[ 22  11  56 -20  19   7  10   2  35 -43  -5   0 -19 -16 -13 -23  -5 -30
 -37   9  37  18 -35 -27   7  -8 -12  12  -9  19  -3  29 -14]  0
[ 15  74  62 -31  -7  34  21 -15   2 -60  27 -52   7 -37 -17  25 -27 -67
 -27  -7  44  43 -50  -6  22   8  25   0  -7  27   7  66  -7]  8
[ 26  29   8 -48 -40  93 -44 -10  31  98  -8 -45   1 -20  17 -39  29  36
  -8 -23  -2  77 -23   3  61   5 -18  29  35 -14 -19   7  68]  10
[ 57  14  10 -47 -26  -5  17 -53 -28  22  -9  -8 -24 -63 -17  -3 -26 -44
 -10  -1 -11   4 -38  -9  37 -12   9  -8  -7  -1  37  47 -17]  7
[ -7  -1  44 -35 -42  15  39  28  40 -40  -6 -22  46  21   4  34 -21 -12
  -2  35  12  52  11  13  13  31  19 -14   7  -3  -8  11   7]  3
[ -3  38  17 -57   5  58  15   4  32  17  22  -9  13  -6  19  42 -23 -22
 -18  13  34  26 -29  10  14 -11 -10   1 -27  27  12  26  21]  11
[ -6  -8  -4 -51 -25  36  -7  -1  14  80  15 -18  -2 -45  -9 -20  13  -7
  12 -12 -22  61 -53 -17  31  -9  21  15  -3   3   8  30  -9]  3
[ 20  17  77   6  53 -53   2 -20  54 -58  -8  24   9 -17  -4  -8 -32 -23
  -1  46  17  77 -39 -22  45   1 -47  19  -5  13  -4  35 -22]  2
[-22 -38 -39 -37 -91  55  37   1 -60  34  42 -25  13  -6 -10 -19  13 -60
   8 -40 -20  14  28  57  29 -49  15  -5  36 -49  43  28  -1]  6
[ 14   6  44 -29 -12  10 -12 -19  -7 -23  22  10  24 -14   6   3 -33 -24
 -61  41   7 -17 -39  23 -13   2   5 -18 -37  -4  18  62 -40]  12
[ 18  26  27  12  31 -58 -18 -47 -21 -42 -15   5   1 -20  -4  38 -25 -20
  15  18 -53 -32   4  12  -3   0   5 -14 -34   3  18   6 -31]  1
[ 34  63 -17 -35 -10  74 -11 -11  -2  58 -23  -5 -11 -43  21 -44  29   7
  -7   3  10  34 -13 -41  12  34  33  35   8   0  11  -1  13]  9
[ 29   2 -23 -50 -31  36  24 -48 -23   6 -38  -9 -13 -40 -44  -8 -28 -32
  44  13 -30 -37  15  41  28 -11  25  -9  25 -24   2  22 -34]  2
[ 36  31  51 -13   5 -35 -18 -22 -14 -26 -33 -19 -32 -30 -13  40  20 -18
  -5   4  -6 -17 -56 -18  31  11  17  39  -3   3  21 -37   8]  5
[-16  55 -32 -11 -29   7 -37  -5   1 -37  34   0 -51   7  31  17  22   2
 -39   1  -6 -81 -27  28  14  -9  -5 -15 -44  29  -7 -45   8]  5
[-29 -12  18 -15 -12 -15  27 -18  43 -10  18 -36  15  46  -7  61 -13  20
 -22  51  28  26 -44 -13  12  14  44  -9 -43  37 -20  13 -21]  8
[  6   9  -8 -53 -63  53  11   3  -4  17   5 -22   9  -2  -7 -29  20   0
 -15  16   1  96 -28  -2  23  45  22  -8 -20   6 -33 -18  15]  12
[  2  46  50  -6  17  -3 -19  20  49   6  -2  46  23  -5  26  36 -22   8
 -27  39  18 -22 -49 -14 -15  17 -24   9 -19  42  18 -35  -8]  5
[  3 -35 -13 -92 -40  14  33 -46 -28  51   2   3 -32 -28 -30 -24   6 -34
  -4  14 -14  -4 -31  39  33 -30  54 -20  10 -22  34  33 -54]  10
[ 20 -12  57 -28 -21  -6  -2 -40  32 -24 -19 -36  -8 -24 -16  -7   7   2
 -37   9  23  33 -47 -37  62   3  10  11 -28   2  -8  23  18]  0
[ 34  77  26   6  29  -8 -52 -50  -1 -27  -2 -33 -19  12  -9  33 -14  13
 -32 -18 -14 -41 -25  -4  16   1  23  19  11  19  -4 -22  -4]  6
[  7  -2  73 -44   9   4  -3 -19  13 -31  22   6 -36  13  -9 -17  20   7
 -22  30  20  44 -80 -28  42 -20   9  -1 -12   7   2  16 -27]  2
[ -5  65  81 -36  22  10   3  10  29 -40  11  23 -13 -43 -10  43 -30 -13
 -17  46  48  -3 -53  -5  -2   6  -9  -3 -47  41   0   6 -19]  5
[-25  -5  44 -34 -27   6   4 -16  16 -19   0 -20   9  13 -13   9  -8  -8
  -7  41  30  52 -42  36  51  14   2  16 -18   1 -30  15 -19]  10
[ -4  45  48 -13   2 -37  23 -19   6 -49  31 -20  24 -15 -13  16 -28 -48
 -44  13  39  39 -76  -9  25  23   4 -14 -12  15   2  46 -37]  8
[-38 -48 -21 -42  21 -15  33 -34 -15  49   5 -27 -12 -10 -76   0  10  -4
  60   1  -7  18  -4  24  33 -43  45  -9  10 -13   8  37 -43]  8
[ 34  25 -25 -45 -35  40  -1  -9  17  64  32 -18 -31 -23  12 -34  29 -12
 -39  -2  27  34 -35 -43  27   6  -1  18 -21  11 -12   5  13]  0
[-39   0  -1  16 -20 -14 -38   4   3 -51  22 -19  24   2   7  -4 -10   9
 -23 -20 -12 -30 -37  31  13 -29  46  -3 -25  41   5   3 -30]  1
[-22   1 -28   4 -31  15 -23  14  -7 -33  65  -9  -6  37  40  10  22 -12
 -25  -1  -5 -35 -22  18  10 -24  16   6 -28  21   0 -28 -22]  2
[ 33  29  57  -8  75 -35 -50 -44  28 -26 -29 -16 -15 -32   5   4  -4  -7
 -43 -16 -48 -14 -61 -46  40   7  33   8  13  18  35   3 -25]  9
[ 42  22  33   3  52 -52 -31 -35 -36 -28 -29   9 -41 -30 -14  32  -8  -2
   0 -27  26 -54 -38 -33  18 -32  12  25   6  18  31 -16   9]  11
[-10  -5  -1 -20 -31  29  30   4  25  -1 -26 -20  37  27   0  49 -28   6
  -3  -3   4  -5  43  14 -21   2  30 -17  39  -7  16  13  31]  4
[-12   5 -38 -39  14 -10 -37 -34  10  10  47  -7  -3  -7  12  15 -33  -2
 -26   9  -4 -46 -16  58  39 -50  -2 -12 -47  18  13  54 -44]  11
[ 19 -30  20 -63 -24 -10  38 -56 -19  13 -30  -6  -4 -72 -46  12 -11 -41
   1   1 -52  -8 -24  12  39 -13  40 -11  10 -28  39  23 -37]  6
[-33 -16 -13 -18 -32   9 -32 -23   0  16  40 -10  23  -1   0  13   3  16
 -28  -7 -11 -61 -17  32  47 -33  24  -2  -6  -3  14  -3 -16]  6
[ 25 -46  -8 -37 -42  57  -7 -21 -26  16  -1 -34 -18  -1 -19 -11  21  -8
  14  -7 -16 -24  -5   3  40 -27  43   6  30 -24   5  12  -9]  2
[ 12 -17 -21 -75 -40  17 -13 -54 -31  22  -2 -34 -50 -42 -39 -36  30  -9
  -5  -5 -33  15 -47  12  56 -11  73 -12 -20  -6  13  16 -44]  5
[ 39   0  12 -46 -24  32 -31 -36   5  52 -10 -31  -5 -30 -12 -25  11  27
   7  11  -7  41 -37   3  54 -11  20  32 -17   8  11  38 -11]  7
[ -4  22 -62   7 -59   5 -38  -9   4 -51  30 -15  12  -6  45   1   8  -3
 -32  -7 -12 -76 -18  28  20 -13  61  28 -36  42   8 -28 -30]  2
[-24 -28 -36  11  18 -23 -44 -41   1  17  15  13   6  13   0 -29  -1 -13
   5  -6 -30 -35 -16  -4  18 -17  27   2  -2  12  19  18 -40]  3
[ 11  59  48   7  15  26  -8  41  45 -38 -19  25  -1  -9  17  43 -41  -7
   2  24  26 -28  13 -27  11  30 -41  -9  12  46 -25 -47  22]  9
[ -8 -82 -28 -54 -62  -6  22 -44 -41  35  16 -26   4 -16 -40 -21   6 -23
 -22  19   1   8 -24  22  57 -18  48 -22  -3 -45  12  48 -19]  12
[ -9  20  67 -58  -3  -5  11  15   7 -55  41   9 -19 -45 -11  30 -21 -40
 -23  21  11  25 -41  13   7  -5 -20 -27 -30  15  -5  55 -51]  4
[ 69  20   5 -45 -10  62 -38 -30 -13  32  -3 -53 -12 -18   2   2  24  10
  -1   0 -23  17  -5 -14  26  16  38  22 -13   8   3  14  -1]  7
[ 30  14  28   0  -1  -7 -34 -22   4 -23 -18  -6   6 -29  -4  46 -31 -18
  -5 -10  -4 -38   0 -26  13   9  10   4  17  22   7   9   3]  4
[ 55  78  -3 -16 -24   7 -23 -29  11  73 -15 -16 -13 -26  44  11 -24   2
 -27  24 -20  31 -30 -12  18  14  -2  46 -14   0  29  28  -5]  9
[ 47  67   9   7  42 -40 -49 -55 -16  41 -13  -4   6 -17  -5  23  -6  22
   8 -19   3 -26 -36 -36  26   5  27  35   2  30  35 -43  11]  7
[ -11   19   -7   25   32 -114   -4  -35  -24  -24   18   17  -51  -27
  -17   37   -3  -12   14  -10    5  -29  -22  -47   35   -4    0  -19
  -17    9   -8  -44   13]  3
[ 36  16  84   7  39 -33 -10 -11  -7 -38 -16   4  -9  -8  11  -1 -18 -29
 -25  23  -5  36 -22 -26  22  14 -35   2  13 -29  18  38 -22]  9
[ -4 -24 -21 -77  24  11 -22 -24   7  59  39  -4 -45  -6  -8 -24  30  16
 -18  23   8  45 -76  -3  51 -23   9   9 -47  15 -11  33 -53]  11
[-12  67  65 -13  13   1  14   0  -3 -33  54 -13  -8  26   7  34   2 -38
 -22  35  30  63 -69  -9  -6  30 -40  -4 -47  15 -19  23 -25]  8
[ 27  51   5  11  45 -38 -38 -58  -3 -21 -12  -7  -3 -15  -3  10 -14 -10
 -41  -9 -11 -35 -33 -15   1   1  33  11  -8  18  26  -2  10]  12
[-13  26  -3 -14  58 -61 -35 -17  20  -5  53  23 -18 -19   8   1   3 -13
 -15   3 -26  -9 -15   7  32 -22 -19 -29 -27  17  22 -16 -27]  5
[   5  -41    3  -50 -102   90   19   20  -40  -13  -38  -18  -10  -22
    4  -41   42  -24   11  -21  -12   -4    6    7   41   -8   53    8
   34  -21   33   -8   14]  9
[ 20  66  39 -49  22  11 -18 -16  25 -41  26  -4  -7 -39  -2  16  17 -44
 -22   6  16 -51 -16  -4  52  14 -29  -1 -20  11  -4 -23  11]  0
[ 18  28   1 -77 -11  10 -20 -23 -20  51 -12   8 -14 -48 -26  -6   5  16
  12   1  18  16 -83  -3  54  10  14  16 -19  20  -6 -23 -30]  11
[ 43  60  12  10  32   7 -37 -47 -13  -1 -29 -17 -30 -31  13   5   6 -29
  -8 -21 -36 -17 -40 -45 -17  25  16  31  -1   5  12  11  10]  3
[ 27  70  29 -22   6  30  -7  21  55  -3  22  -4  17  13  25  19  -7   0
  -4  10  30   9  49   8   7 -16 -28  17  -7  25  15 -13  40]  0
[-53 -18 -10 -16 -20  43 -49   9  32   3  79 -15  15  17   8  -8   1  -3
 -34  -6  -7 -17 -33  38  48 -43  -6   4 -19  32 -11  18 -37]  6
[ 24   8  34 -53 -45  59 -18 -10  -5  32  30 -61  -4  -3  -1   6   2   2
 -61  23   9  53 -64   9  14   2  29  16 -32  -9 -11  65  -5]  12
[ -1 -14  66 -41 -19   2  33 -11  39 -40   8 -19  19 -14  -6  27 -22 -43
 -60  38  33  -7 -52  -2  25   3  -1  -2 -37  -1   4  48 -23]  0
[ 28  58   2 -85 -45  54 -35  -6   1  41  56 -21 -54 -12  11 -12  26  14
 -34  30  12  29 -50  13  35  -6  24   2 -46  24  -4  17 -31]  5
[  1 -65 -27 -22 -14 -13   5 -46 -22  45 -28  17   2 -43 -49 -39 -15 -38
  24 -16  -6 -38 -52   2  54 -39  25  17  28  11  42  27 -43]  7
[ 23  25  40 -11  27 -73  -7 -70   0 -40   3 -12 -60  -5  -7  21 -17 -35
 -41   4   5  25 -61 -30  51  -1  12 -13 -15  21  -2   0  -4]  10
[ 13  31  11   1  73 -61 -16 -69  -3 -38  25 -45 -29   0 -17  22   2  -6
 -24  -3 -19   7 -24 -18  49   3   6 -25  -5 -31 -20   6   0]  2
[ 14  12  72  -9 -39 -15  30  11  -1 -51 -27  24  11 -34  -9   6 -46 -27
  -6   0  20  26 -29 -27  -1  13   0 -28  17  10  11  14   4]  3
[  0 -22  17 -22  48 -46 -38 -77 -13  50  51 -22 -27  26 -18  42  -8 -20
  -6   5  -1 -18 -17  -8  73 -38  14 -17   7 -11  19   9  -4]  10
[ 19  37  16  20   5   0 -29  10 -16 -44  26  -6 -19 -27  27  34  -3 -42
 -25 -20  -1 -51 -23 -41 -19  17   8   0 -14  24  -2 -13   5]  3
[  2 -47 -11 -49 -35  31  36   2 -37   6  22 -39 -14 -10 -39  -4  24 -56
   9  -3  -2   5 -25   8  18 -10  43  -8  15 -10   6  39 -50]  8
[  5 -44   0 -25 -69  45  22  -5 -34   3  -1 -26  26 -12  11  -3 -11 -57
 -22 -17 -10   2  13  30  18   7  10 -26  31 -43  10  22  11]  10
[-34  15   7  21  35  -4 -12  11  73 -28  22  -2  48  39  19  15 -52   8
 -33  59  12  12 -16  32 -22   1  -1   5 -36  47 -24  55 -51]  1
[ 10 -18  76   1  -8 -42  26 -30  19 -64 -37   3 -11  16  -3  29 -53 -25
 -50  52  19  27 -64 -46  23  24  28 -13 -17  21   6  29 -43]  9
[  6  52  22 -51  20  21 -27   0  37  36  37  14 -25  -3  13 -19  40  19
 -20  36  20  63 -52 -32  43  31 -25  -2 -25  21 -19 -30   8]  5
[ 31  51 -23 -29 -15  26 -17  19   2  67  59 -40 -33   8  -1   4   9 -32
  18  -6 -18  94 -32 -11  25  18 -37  14  -5  36 -37  -5 -21]  8
[ 45   3  45 -36  34  -1 -27 -43   0 -41 -51 -17  -3 -15 -25  -3  -7   8
  -6  -4  22   2 -33 -15  42  -8  48  24  12  17  20  23 -12]  11
[ 30  59  26 -70 -27  71  -2   2 -26  26  52 -29 -24 -52  11 -15  19 -29
 -37  10  30  62 -40  -4  -3   3  36   6 -40  -4  19  55 -22]  5
[  0  18   2  25  38 -62 -33 -36  42 -11  20 -13  -4  27  21  44 -13  34
 -29  32  -9 -30 -35  -6  30  -9 -10  12 -28   8 -17  -9  -8]  2
[ 15 -43  21 -18  -2 -39 -25 -30  50  -3  29 -23  39   0  13  19  14 -14
 -44  29  24 -26 -12 -25  82 -12  20  28 -20   4  25  18   0]  0
